In the rows, 128 means zero.
Known rows:
Q_310: [ 87 115  76 174 164 133 151 188 126 199  94 129 154 145]
Q_360: [103 140 128 171 119 131 175 175 135 158  83 132 141 138]
Q_457: [ 87 124 154 144 124 130 150 172 135 149  61 121 146 143]
Q_266: [ 90 113 121 160 131 133 151 167 130 171  87 116 144 126]
Q_53: [101 140 132 174 127 130 176 178 138 158  77 136 137 136]
Q_237: [ 92 124 111 162 138 124 169 155 131 149  84 130 149 139]
Q_742: [117 134 148 165 115 139 171 146 134 153  67 121 159 147]
Q_711: [ 96 144 141 155 124 129 157 160 143 145  58 125 160 172]
Q_334: [131 139 171 155  88 122 200 154 126 111  78 138 140  98]
Q_482: [ 96 139 128 174 125 128 180 175 140 156  75 135 137 131]
Q_494: [116 129 155 171 107 126 188 178 129 142  73 134 145  96]
Q_970: [ 82 124 139 142 133 125 143 182 135 166  62 123 146 147]
Q_555: [106 135 135 160 128 137 163 157 142 169  65 121 158 150]
Q_132: [112 119 148 182 112 129 188 181 131 148  74 140 139  90]
Q_548: [ 63 113 103 154 156 120 152 157 138 163  88 116 134 137]
Q_547: [109 141 142 159 122 135 165 153 143 164  60 113 161 154]
Q_22: [108 142 143 157 115 138 166 146 137 154  59 123 157 146]
Q_11: [ 96 128 130 166 131 128 172 167 135 159  69 133 145 129]
Q_700: [101 126 116 169 135 132 162 179 129 177  75 134 153 128]
Q_710: [121 131 171 167  94 123 192 170 129 125  69 135 143  97]
Q_748: [108 141 150 159 119 134 169 147 142 154  61 117 154 152]
Q_86: [116 128 150 163 101 126 184 179 131 143  73 142 142  95]
Q_760: [102 143 129 171 123 134 176 172 137 155  82 138 139 140]
Q_95: [ 99 139 127 171 124 131 175 177 139 157  82 135 139 139]
Q_819: [110 148 153 155 111 136 169 138 142 143  60 123 157 157]
Q_791: [106 137 152 157 121 130 159 185 126 157  58 129 158 152]

Facts:
(Q_334, ρ, Q_22); (Q_35, ρ, Q_773); (Q_555, ρ, Q_903); (Q_814, ρ, Q_548); (Q_779, ρ, Q_514); (Q_762, ρ, Q_748)
(Q_830, ρ, Q_545); (Q_616, ρ, Q_103); (Q_133, ρ, Q_746); (Q_742, ρ, Q_241); (Q_639, ρ, Q_905); (Q_320, ρ, Q_368)
(Q_329, ρ, Q_396); (Q_905, ρ, Q_62); (Q_970, ρ, Q_164); (Q_347, ρ, Q_621); (Q_581, ρ, Q_942); (Q_836, ρ, Q_820)
(Q_318, ρ, Q_681); (Q_711, ρ, Q_559); (Q_355, ρ, Q_878); (Q_681, ρ, Q_841); (Q_709, ρ, Q_355); (Q_491, ρ, Q_791)
(Q_71, ρ, Q_365); (Q_845, ρ, Q_91); (Q_22, ρ, Q_237); (Q_243, ρ, Q_311); (Q_11, ρ, Q_255); (Q_221, ρ, Q_671)
(Q_218, ρ, Q_494); (Q_559, ρ, Q_133); (Q_368, ρ, Q_266); (Q_951, ρ, Q_384); (Q_151, ρ, Q_180); (Q_561, ρ, Q_329)
(Q_396, ρ, Q_580); (Q_313, ρ, Q_132); (Q_515, ρ, Q_275); (Q_365, ρ, Q_561); (Q_255, ρ, Q_700); (Q_903, ρ, Q_221)
(Q_820, ρ, Q_593); (Q_545, ρ, Q_165); (Q_180, ρ, Q_547); (Q_593, ρ, Q_86); (Q_128, ρ, Q_496); (Q_506, ρ, Q_710)
(Q_241, ρ, Q_313); (Q_942, ρ, Q_515); (Q_467, ρ, Q_616); (Q_706, ρ, Q_729); (Q_466, ρ, Q_503); (Q_773, ρ, Q_467)
(Q_710, ρ, Q_970); (Q_457, ρ, Q_782); (Q_977, ρ, Q_572); (Q_996, ρ, Q_466); (Q_230, ρ, Q_71); (Q_208, ρ, Q_926)
(Q_671, ρ, Q_347); (Q_311, ρ, Q_581); (Q_92, ρ, Q_230); (Q_132, ρ, Q_305); (Q_929, ρ, Q_318); (Q_514, ρ, Q_11)
(Q_700, ρ, Q_830); (Q_91, ρ, Q_814); (Q_503, ρ, Q_35); (Q_746, ρ, Q_929); (Q_782, ρ, Q_320); (Q_192, ρ, Q_742)
(Q_86, ρ, Q_977); (Q_748, ρ, Q_906); (Q_791, ρ, Q_218); (Q_878, ρ, Q_145); (Q_164, ρ, Q_424); (Q_342, ρ, Q_951)
(Q_103, ρ, Q_310); (Q_819, ρ, Q_706); (Q_237, ρ, Q_835); (Q_496, ρ, Q_709); (Q_716, ρ, Q_779); (Q_906, ρ, Q_555)
(Q_334, σ, minaskim); (Q_35, σ, faflun); (Q_926, σ, minaskim); (Q_275, σ, pabel); (Q_555, σ, lavon); (Q_814, σ, pabel)
(Q_779, σ, grubro); (Q_762, σ, lavon); (Q_830, σ, grubro); (Q_616, σ, pabel); (Q_133, σ, minaskim); (Q_742, σ, lavon)
(Q_62, σ, faflun); (Q_639, σ, grubro); (Q_835, σ, lavon); (Q_329, σ, pabel); (Q_905, σ, pabel); (Q_970, σ, faflun)
(Q_784, σ, grubro); (Q_347, σ, lavon); (Q_581, σ, faflun); (Q_836, σ, minaskim); (Q_318, σ, grubro); (Q_711, σ, grubro)
(Q_681, σ, grubro); (Q_709, σ, grubro); (Q_71, σ, grubro); (Q_621, σ, grubro); (Q_22, σ, lavon); (Q_243, σ, grubro)
(Q_221, σ, minaskim); (Q_218, σ, grubro); (Q_559, σ, grubro); (Q_368, σ, faflun); (Q_951, σ, minaskim); (Q_151, σ, lavon)
(Q_561, σ, lavon); (Q_396, σ, minaskim); (Q_313, σ, lavon); (Q_515, σ, grubro); (Q_424, σ, pabel); (Q_365, σ, faflun)
(Q_548, σ, pabel); (Q_255, σ, grubro); (Q_903, σ, grubro); (Q_820, σ, faflun); (Q_180, σ, pabel); (Q_729, σ, minaskim)
(Q_593, σ, minaskim); (Q_128, σ, pabel); (Q_506, σ, faflun); (Q_241, σ, lavon); (Q_145, σ, pabel); (Q_942, σ, grubro)
(Q_562, σ, faflun); (Q_467, σ, pabel); (Q_547, σ, lavon); (Q_494, σ, minaskim); (Q_310, σ, pabel); (Q_841, σ, grubro)
(Q_706, σ, lavon); (Q_466, σ, lavon); (Q_773, σ, pabel); (Q_710, σ, minaskim); (Q_457, σ, faflun); (Q_572, σ, minaskim)
(Q_977, σ, minaskim); (Q_996, σ, pabel); (Q_230, σ, lavon); (Q_208, σ, minaskim); (Q_671, σ, lavon); (Q_311, σ, pabel)
(Q_92, σ, lavon); (Q_132, σ, minaskim); (Q_929, σ, grubro); (Q_514, σ, grubro); (Q_305, σ, lavon); (Q_503, σ, pabel)
(Q_746, σ, grubro); (Q_782, σ, minaskim); (Q_192, σ, lavon); (Q_86, σ, minaskim); (Q_748, σ, lavon); (Q_791, σ, faflun)
(Q_164, σ, faflun); (Q_342, σ, pabel); (Q_103, σ, minaskim); (Q_819, σ, lavon); (Q_237, σ, pabel); (Q_496, σ, minaskim)
(Q_716, σ, grubro); (Q_906, σ, lavon); (Q_334, λ, Q_545); (Q_35, λ, Q_360); (Q_926, λ, Q_580); (Q_275, λ, Q_700)
(Q_555, λ, Q_474); (Q_814, λ, Q_53); (Q_779, λ, Q_957); (Q_762, λ, Q_474); (Q_830, λ, Q_957); (Q_616, λ, Q_360)
(Q_133, λ, Q_878); (Q_742, λ, Q_266); (Q_62, λ, Q_845); (Q_639, λ, Q_845); (Q_320, λ, Q_664); (Q_835, λ, Q_545)
(Q_329, λ, Q_882); (Q_905, λ, Q_845); (Q_970, λ, Q_482); (Q_784, λ, Q_320); (Q_347, λ, Q_474); (Q_581, λ, Q_700)
(Q_836, λ, Q_165); (Q_318, λ, Q_878); (Q_711, λ, Q_878); (Q_355, λ, Q_760); (Q_681, λ, Q_878); (Q_709, λ, Q_760)
(Q_491, λ, Q_95); (Q_71, λ, Q_882); (Q_621, λ, Q_474); (Q_845, λ, Q_53); (Q_22, λ, Q_545); (Q_243, λ, Q_700)
(Q_11, λ, Q_957); (Q_221, λ, Q_474); (Q_218, λ, Q_95); (Q_559, λ, Q_878); (Q_368, λ, Q_664); (Q_951, λ, Q_912)
(Q_151, λ, Q_384); (Q_561, λ, Q_882); (Q_396, λ, Q_882); (Q_384, λ, Q_912); (Q_313, λ, Q_266); (Q_515, λ, Q_700)
(Q_424, λ, Q_482); (Q_365, λ, Q_882); (Q_266, λ, Q_664); (Q_548, λ, Q_53); (Q_255, λ, Q_957); (Q_903, λ, Q_474)
(Q_820, λ, Q_165); (Q_545, λ, Q_957); (Q_180, λ, Q_384); (Q_729, λ, Q_355); (Q_593, λ, Q_165); (Q_128, λ, Q_760)
(Q_506, λ, Q_482); (Q_241, λ, Q_266); (Q_145, λ, Q_760); (Q_942, λ, Q_700); (Q_562, λ, Q_11); (Q_467, λ, Q_360)
(Q_165, λ, Q_957); (Q_547, λ, Q_384); (Q_494, λ, Q_95); (Q_310, λ, Q_360); (Q_841, λ, Q_878); (Q_706, λ, Q_355)
(Q_466, λ, Q_360); (Q_773, λ, Q_360); (Q_710, λ, Q_482); (Q_457, λ, Q_664); (Q_572, λ, Q_165); (Q_977, λ, Q_165)
(Q_996, λ, Q_360); (Q_230, λ, Q_882); (Q_208, λ, Q_580); (Q_671, λ, Q_474); (Q_311, λ, Q_700); (Q_92, λ, Q_882)
(Q_132, λ, Q_266); (Q_929, λ, Q_878); (Q_514, λ, Q_957); (Q_580, λ, Q_882); (Q_700, λ, Q_957); (Q_91, λ, Q_53)
(Q_305, λ, Q_266); (Q_503, λ, Q_360); (Q_746, λ, Q_878); (Q_782, λ, Q_664); (Q_192, λ, Q_266); (Q_86, λ, Q_165)
(Q_748, λ, Q_474); (Q_791, λ, Q_95); (Q_878, λ, Q_760); (Q_164, λ, Q_482); (Q_342, λ, Q_912); (Q_103, λ, Q_360)
(Q_819, λ, Q_355); (Q_237, λ, Q_545); (Q_496, λ, Q_760); (Q_716, λ, Q_957); (Q_906, λ, Q_474); (Q_882, ψ, Q_742)
(Q_275, ψ, Q_35); (Q_275, ψ, Q_334); (Q_275, ψ, Q_671); (Q_830, ψ, Q_926); (Q_830, ψ, Q_320); (Q_62, ψ, Q_784)
(Q_970, ψ, Q_266); (Q_970, ψ, Q_60); (Q_347, ψ, Q_760); (Q_836, ψ, Q_342); (Q_664, ψ, Q_784); (Q_11, ψ, Q_819)
(Q_951, ψ, Q_996); (Q_951, ψ, Q_128); (Q_951, ψ, Q_320); (Q_951, ψ, Q_903); (Q_151, ψ, Q_514); (Q_561, ψ, Q_784)
(Q_561, ψ, Q_165); (Q_396, ψ, Q_145); (Q_396, ψ, Q_616); (Q_548, ψ, Q_128); (Q_548, ψ, Q_208); (Q_548, ψ, Q_60)
(Q_729, ψ, Q_318); (Q_729, ψ, Q_22); (Q_482, ψ, Q_814); (Q_593, ψ, Q_491); (Q_593, ψ, Q_700); (Q_241, ψ, Q_906)
(Q_241, ψ, Q_616); (Q_562, ψ, Q_814); (Q_706, ψ, Q_35); (Q_706, ψ, Q_581); (Q_457, ψ, Q_180); (Q_457, ψ, Q_208)
(Q_230, ψ, Q_35); (Q_230, ψ, Q_912); (Q_92, ψ, Q_580); (Q_92, ψ, Q_616); (Q_132, ψ, Q_545); (Q_132, ψ, Q_547)
(Q_503, ψ, Q_360); (Q_503, ψ, Q_310); (Q_878, ψ, Q_384); (Q_878, ψ, Q_559); (Q_474, ψ, Q_639); (Q_474, ψ, Q_35)
(Q_474, ψ, Q_496)

Rows:
[109 113 146 169 116 133 191 210 148 174  73 156 148 102] : Q_396
[ 82 117 122 143 132 121 159 142 128 141  88 112 143 142] : Q_996
[ 99 130 115 174 136 130 167 163 122 154  83 122 153 142] : Q_814
[104 150 145 150 130 130 177 130 155 140  67 129 149 160] : Q_706
[112 132 157 167 103 126 191 171 135 132  64 144 138  93] : Q_593
[100 142 129 164 138 124 190 163 146 147  86 138 133 140] : Q_474
[114 127 142 168 105 128 185 184 132 149  71 143 143  94] : Q_977
[ 97 139 118 159 138 132 147 174 143 171  64 128 161 171] : Q_746
[ 87 132  89 162 156 138 133 195 145 203  73 133 162 172] : Q_841
[112 136 153 165 110 130 180 156 123 136  68 123 147 131] : Q_491
[102 137 131 157 125 132 154 171 134 155  58 120 161 161] : Q_779
[ 89 131 124 171 138 129 169 168 141 167  69 138 146 135] : Q_878
[ 92 137 111 161 143 134 142 179 143 179  66 128 161 171] : Q_929
[118 140 138 153 128 130 155 187 122 167  80 131 161 157] : Q_35
[116 134 155 164 114 137 175 140 137 142  65 119 156 145] : Q_192
[ 89 125  88 165 159 137 130 207 140 215  74 124 162 163] : Q_621
[ 90 123 118 167 143 124 172 156 132 148  80 124 146 141] : Q_503
[110 138 160 157 117 130 163 180 126 149  56 127 157 152] : Q_506
[113 122 165 143  93 125 173 166 124 133  80 129 136  95] : Q_926
[105 135 147 154 119 130 156 183 128 155  57 133 156 150] : Q_820
[129 140 167 158  97 123 197 154 131 120  82 141 143 107] : Q_496
[111 118  93 172 147 136 153 198 132 186  92 135 151 130] : Q_165
[ 99 129 129 162 128 126 178 149 126 136  84 117 152 145] : Q_342
[106 123 150 168 124 143 185 164 160 166  63 135 161 149] : Q_241
[119 134 174 162  91 123 198 162 133 116  62 138 139  94] : Q_836
[107 125 120 172 138 143 159 163 143 184  76 121 158 147] : Q_305
[108 133 141 171 121 129 172 166 126 153  71 121 151 134] : Q_384
[ 93 126 119 159 133 124 174 151 129 141  81 128 149 140] : Q_311
[ 95 117 133 153 122 130 153 158 126 155  85 115 143 126] : Q_320
[111 142 155 156 114 135 172 144 141 144  60 114 155 151] : Q_762

